Here is a tiny trained network, its code and every weight. The questions are about switching its units off for an input and a class, where a switched-off unit gives its printed mean instead of its output.

import numpy as np


def w(rows, s, z=0):
    codes = np.array(rows[::2]) - 128.0
    scale = np.full(codes.shape[1], s)
    scale[-1] = z or s
    return codes * scale


def norm(h):
    return h / np.sqrt((h * h).mean(-1, keepdims=True) + 1e-5)


def f(y):
    return y / 2 * (1 + np.tanh(0.7978845608 * (y + 0.044715 * y**3)))


def log_softmax(a):
    a = a - a.max(-1, keepdims=True)
    return a - np.log(np.exp(a).sum(-1, keepdims=True))


def net(x, mask):
    res = np.array(x, float).reshape(1, 4) / 4 @ E
    u = 0
    for l in range(4):
        y = f(norm(res) @ A[l][:, :-1].T + A[l][:, -1])
        res = res + np.where(mask[u : u + 9], y, B[l][:, -1]) @ B[l][:, :-1]
        u += 9
    return log_softmax(norm(res)[-1] @ U[:, :-1].T + U[:, -1])


A, B = {}, {}
E = w([
[136,77,2,145],'x0',
[162,138,146,157],'x1',
[161,247,115,84],'x2',
[83,113,99,81],'x3',
],0.0083)
A[0] = w([
[115,146,104,142,148],'L0N1',
[153,117,198,94,62],'L0N2',
[217,99,151,236,89],'L0N3',
[60,127,169,129,133],'L0N4',
[116,172,117,159,191],'L0N5',
[119,122,221,91,233],'L0N6',
[11,127,163,122,150],'L0N7',
[185,120,132,196,91],'L0N8',
[108,240,75,158,254],'L0N9',
],0.012,0.005)
B[0] = w([
[149,151,106,102,141],'L0N1',
[90,117,68,94,150],'L0N2',
[139,111,186,166,198],'L0N3',
[77,193,124,146,156],'L0N4',
[209,168,142,52,167],'L0N5',
[84,194,220,185,234],'L0N6',
[187,94,148,92,177],'L0N7',
[128,152,1,103,157],'L0N8',
[162,168,94,83,253],'L0N9',
],0.0082,0.0074)
A[1] = w([
[122,48,96,182,84],'L1N1',
[39,74,198,93,110],'L1N2',
[72,102,119,171,105],'L1N3',
[73,181,182,122,169],'L1N4',
[39,188,58,132,151],'L1N5',
[91,192,254,137,2],'L1N6',
[212,154,251,164,155],'L1N7',
[162,120,116,144,99],'L1N8',
[44,181,94,164,99],'L1N9',
],0.0097,0.0045)
B[1] = w([
[235,44,142,33,168],'L1N1',
[102,131,125,217,167],'L1N2',
[186,210,121,139,136],'L1N3',
[221,193,224,109,214],'L1N4',
[170,198,142,119,154],'L1N5',
[159,23,59,107,231],'L1N6',
[68,103,118,67,254],'L1N7',
[136,125,64,70,126],'L1N8',
[150,114,2,190,125],'L1N9',
],0.0072,0.0062)
A[2] = w([
[128,50,48,87,196],'L2N1',
[202,146,82,227,177],'L2N2',
[31,77,230,215,97],'L2N3',
[206,162,137,110,163],'L2N4',
[110,142,245,108,255],'L2N5',
[91,193,70,70,70],'L2N6',
[255,143,88,158,143],'L2N7',
[148,6,66,161,119],'L2N8',
[73,85,205,123,158],'L2N9',
],0.009,0.0032)
B[2] = w([
[175,91,180,180,204],'L2N1',
[142,152,98,84,155],'L2N2',
[81,136,8,180,204],'L2N3',
[103,106,141,145,197],'L2N4',
[79,138,120,118,254],'L2N5',
[129,124,121,154,169],'L2N6',
[117,65,148,157,198],'L2N7',
[143,122,240,120,202],'L2N8',
[152,86,60,146,180],'L2N9',
],0.013,0.0068)
A[3] = w([
[67,170,14,63,183],'L3N1',
[165,95,70,181,143],'L3N2',
[233,102,21,95,127],'L3N3',
[184,171,192,118,254],'L3N4',
[9,81,16,178,81],'L3N5',
[137,134,138,105,116],'L3N6',
[68,37,167,150,200],'L3N7',
[105,28,110,146,78],'L3N8',
[78,138,214,71,40],'L3N9',
],0.012,0.0033)
B[3] = w([
[130,81,157,187,252],'L3N1',
[94,244,93,62,196],'L3N2',
[177,117,1,106,224],'L3N3',
[46,59,141,116,245],'L3N4',
[82,179,104,200,253],'L3N5',
[81,135,185,160,135],'L3N6',
[149,144,152,230,223],'L3N7',
[157,144,226,69,190],'L3N8',
[164,190,157,10,185],'L3N9',
],0.0083,0.0066)
U = w([
[33,170,134,251,144],'0',
[194,57,234,192,95],'1',
[74,206,216,43,209],'2',
[203,139,43,83,1],'3',
],0.016,0.00071)

Each question gives the input, the list of numbers given to net, and the class t.
The units are the neurons (one row each of A and B). Each row of codes is followed by its name. A weight is (code - 128) times the scale printed after its matrix; where a second scale follows, it is the last column's (A, B and U).
mask holds one flag per neuron, layer by layer. A switched-off neuron (its flag False) gives its mean, the last column of its row in B, instead of its output. The means were averaged over made-up inputs and are rounded, as every weight is.
A unit's drop is (log p(t) with every unit on - log p(t) with that unit switched off) / (log p(t) with every unit on - log p(t) with every unit switched off).
most important unit: the unit with the biggest drop
top k neurons: the k neurons with the biggest drops, biggest first
top k neurons in layer l: the k neurons of layer l with the biggest drops, biggest first
drop when u is switched off: that unit's drop, to one decimal
input [1,7,2,-5], class 3: top 3 neurons => L0N8, L0N6, L2N8
input [0,5,-6,3], class 0: top 2 neurons in layer 1 => L1N6, L1N2
input [6,-6,0,0], class 1: top 2 neurons => L0N6, L2N1
input [2,-2,-5,5], class 1: most important unit => L0N6
input [1,7,4,-3], class 3: top 3 neurons => L0N6, L0N8, L2N8
input [1,0,5,4], class 3: top 2 neurons => L0N6, L0N9
input [1,0,4,-3], class 3: top 3 neurons => L0N6, L0N9, L2N8
input [-8,1,-1,7], class 0: top 2 neurons => L2N3, L0N9
input [0,-1,1,-3], class 2: top 4 neurons => L2N3, L2N9, L0N3, L1N6
input [1,-3,8,-2], class 3: top 2 neurons in layer 0 => L0N9, L0N6
input [1,-7,5,3], class 3: top 2 neurons => L0N6, L2N8
input [8,-7,0,5], class 1: top 3 neurons in layer 0 => L0N6, L0N8, L0N4
input [0,4,1,6], class 2: top 2 neurons => L2N9, L2N3
input [-3,-6,1,-7], class 2: most important unit => L1N4
input [1,3,-1,6], class 1: drop when L0N6 is switched off => 2.2
input [3,3,0,0], class 1: top 2 neurons in layer 0 => L0N6, L0N4
